Below are the code and all the weights of a small trained network. Each question names an input and a class and asks about switching units off, where a switched-off unit gives its printed mean instead of its output.

import numpy as np


def w(rows, s, z=0):
    codes = np.array(rows[::2]) - 128.0
    scale = np.full(codes.shape[1], s)
    scale[-1] = z or s
    return codes * scale


def f(y):
    return y / 2 * (1 + np.tanh(0.7978845608 * (y + 0.044715 * y**3)))


def log_softmax(a):
    a = a - a.max(-1, keepdims=True)
    return a - np.log(np.exp(a).sum(-1, keepdims=True))


def net(x, mask):
    res = np.array(x, float).reshape(1, 3) / 4 @ E
    y = f(res @ A[0][:, :-1].T + A[0][:, -1])
    res = res + np.where(mask, y, B[0][:, -1]) @ B[0][:, :-1]
    return log_softmax(res[-1] @ U[:, :-1].T + U[:, -1])


A, B = {}, {}
E = w([
[67,130,187,154,31,221,240,138],'x0',
[144,38,139,156,99,4,157,66],'x1',
[65,61,184,195,197,164,49,103],'x2',
],0.011)
A[0] = w([
[218,141,42,97,54,152,161,124,87],'N1',
[245,213,57,78,52,103,215,101,141],'N2',
[24,123,162,227,182,147,96,89,116],'N3',
[179,219,70,87,131,129,209,72,144],'N4',
[65,96,108,120,97,175,247,125,82],'N5',
[130,108,231,99,139,33,212,38,107],'N6',
[76,213,37,81,180,192,134,169,79],'N7',
[75,51,225,133,59,155,193,209,213],'N8',
[142,224,134,45,162,208,103,204,124],'N9',
[118,249,186,159,144,194,90,132,86],'N10',
[177,70,73,197,108,53,128,85,254],'N11',
[173,59,113,147,57,59,170,93,85],'N12',
[160,205,81,70,126,103,175,144,80],'N13',
[194,170,47,79,177,89,17,88,104],'N14',
[50,208,184,254,63,168,182,156,69],'N15',
],0.0065,0.0096)
B[0] = w([
[106,86,223,119,172,124,68,42,164],'N1',
[103,62,181,50,191,254,35,71,222],'N2',
[108,39,206,89,133,236,44,67,179],'N3',
[104,73,167,48,160,180,121,99,185],'N4',
[120,162,34,175,71,19,47,40,176],'N5',
[191,67,178,221,73,94,211,164,185],'N6',
[162,67,171,221,26,110,145,135,165],'N7',
[136,142,4,122,123,162,74,88,241],'N8',
[198,117,143,231,45,120,170,250,190],'N9',
[151,104,221,201,43,155,107,164,157],'N10',
[171,188,102,163,104,238,194,152,251],'N11',
[223,139,184,166,64,54,210,148,177],'N12',
[165,61,156,144,122,127,59,112,159],'N13',
[133,118,23,106,29,72,65,65,205],'N14',
[217,138,97,68,100,37,18,79,183],'N15',
],0.0068,0.013)
U = w([
[117,55,231,93,177,151,107,65,98],'0',
[143,191,10,112,64,33,80,102,81],'1',
[196,121,214,186,60,76,193,213,104],'2',
[126,167,56,107,149,172,173,165,252],'3',
[46,163,149,78,131,74,185,162,87],'4',
[97,206,167,106,182,89,165,154,88],'5',
],0.013)

Each question gives the input, the list of numbers given to net, and the class t.
The units are the neurons (one row each of A and B). Each row of codes is followed by its name. A weight is (code - 128) times the scale printed after its matrix; where a second scale follows, it is the last column's (A, B and U).
mask holds one flag per neuron, in row order. A switched-off neuron (its flag False) gives its mean, the last column of its row in B, instead of its output. The means were averaged over made-up inputs and are rounded, as every weight is.
A unit's drop is (log p(t) with every unit on - log p(t) with that unit switched off) / (log p(t) with every unit on - log p(t) with every unit switched off).
The circuit of an input: a set's keep is (log p(t) with only the set's units on - log p(t) with every unit switched off) / (log p(t) with every unit on - log p(t) with every unit switched off). Starting from the 12 units with the biggest drops (on a tie, the unit counted first), units are removed one at a time, each time the one whose removal leaves the highest keep (on an exact tie, the one counted first), for as long as the keep stays at least 0.8.
circuit, biggest first: the units of the circuit, biggest drop first
most important unit: the unit with the biggest drop
k most important neurons: the k neurons with the biggest drops, biggest first
drop when u is switched off: that unit's drop, to one decimal
input [2,-7,6], class 2: 2 most important neurons => [N9 N2]
input [-3,-7,5], class 2: 2 most important neurons => [N9 N2]
input [-6,0,4], class 1: circuit, biggest first => [N14]
input [3,2,-3], class 3: circuit, biggest first => [N14 N8 N7]
input [8,1,7], class 1: circuit, biggest first => [N8 N15]
input [7,-2,6], class 1: circuit, biggest first => [N8 N15]
input [-1,-4,3], class 2: circuit, biggest first => [N2 N8]
input [-1,-2,3], class 3: circuit, biggest first => [N2 N15]
input [7,2,-6], class 1: 2 most important neurons => [N5 N8]
input [0,2,3], class 3: 3 most important neurons => [N2 N1 N4]
input [5,5,-3], class 1: 2 most important neurons => [N8 N5]
input [8,-8,-6], class 1: 4 most important neurons => [N5 N15 N8 N6]
input [0,-2,3], class 3: 4 most important neurons => [N2 N1 N4 N13]
input [4,-6,4], class 2: most important unit => N9
input [5,4,-1], class 1: 2 most important neurons => [N8 N5]
input [6,-8,2], class 2: 4 most important neurons => [N9 N10 N7 N14]
input [-5,-2,-5], class 0: 3 most important neurons => [N2 N8 N4]
input [-3,-5,1], class 2: 2 most important neurons => [N8 N9]
input [1,0,1], class 3: drop when N2 is switched off => 0.1
input [0,5,4], class 2: circuit, biggest first => [N2]
input [-2,-6,-8], class 0: drop when N2 is switched off => 0.6
input [7,8,6], class 2: drop when N15 is switched off => -0.1
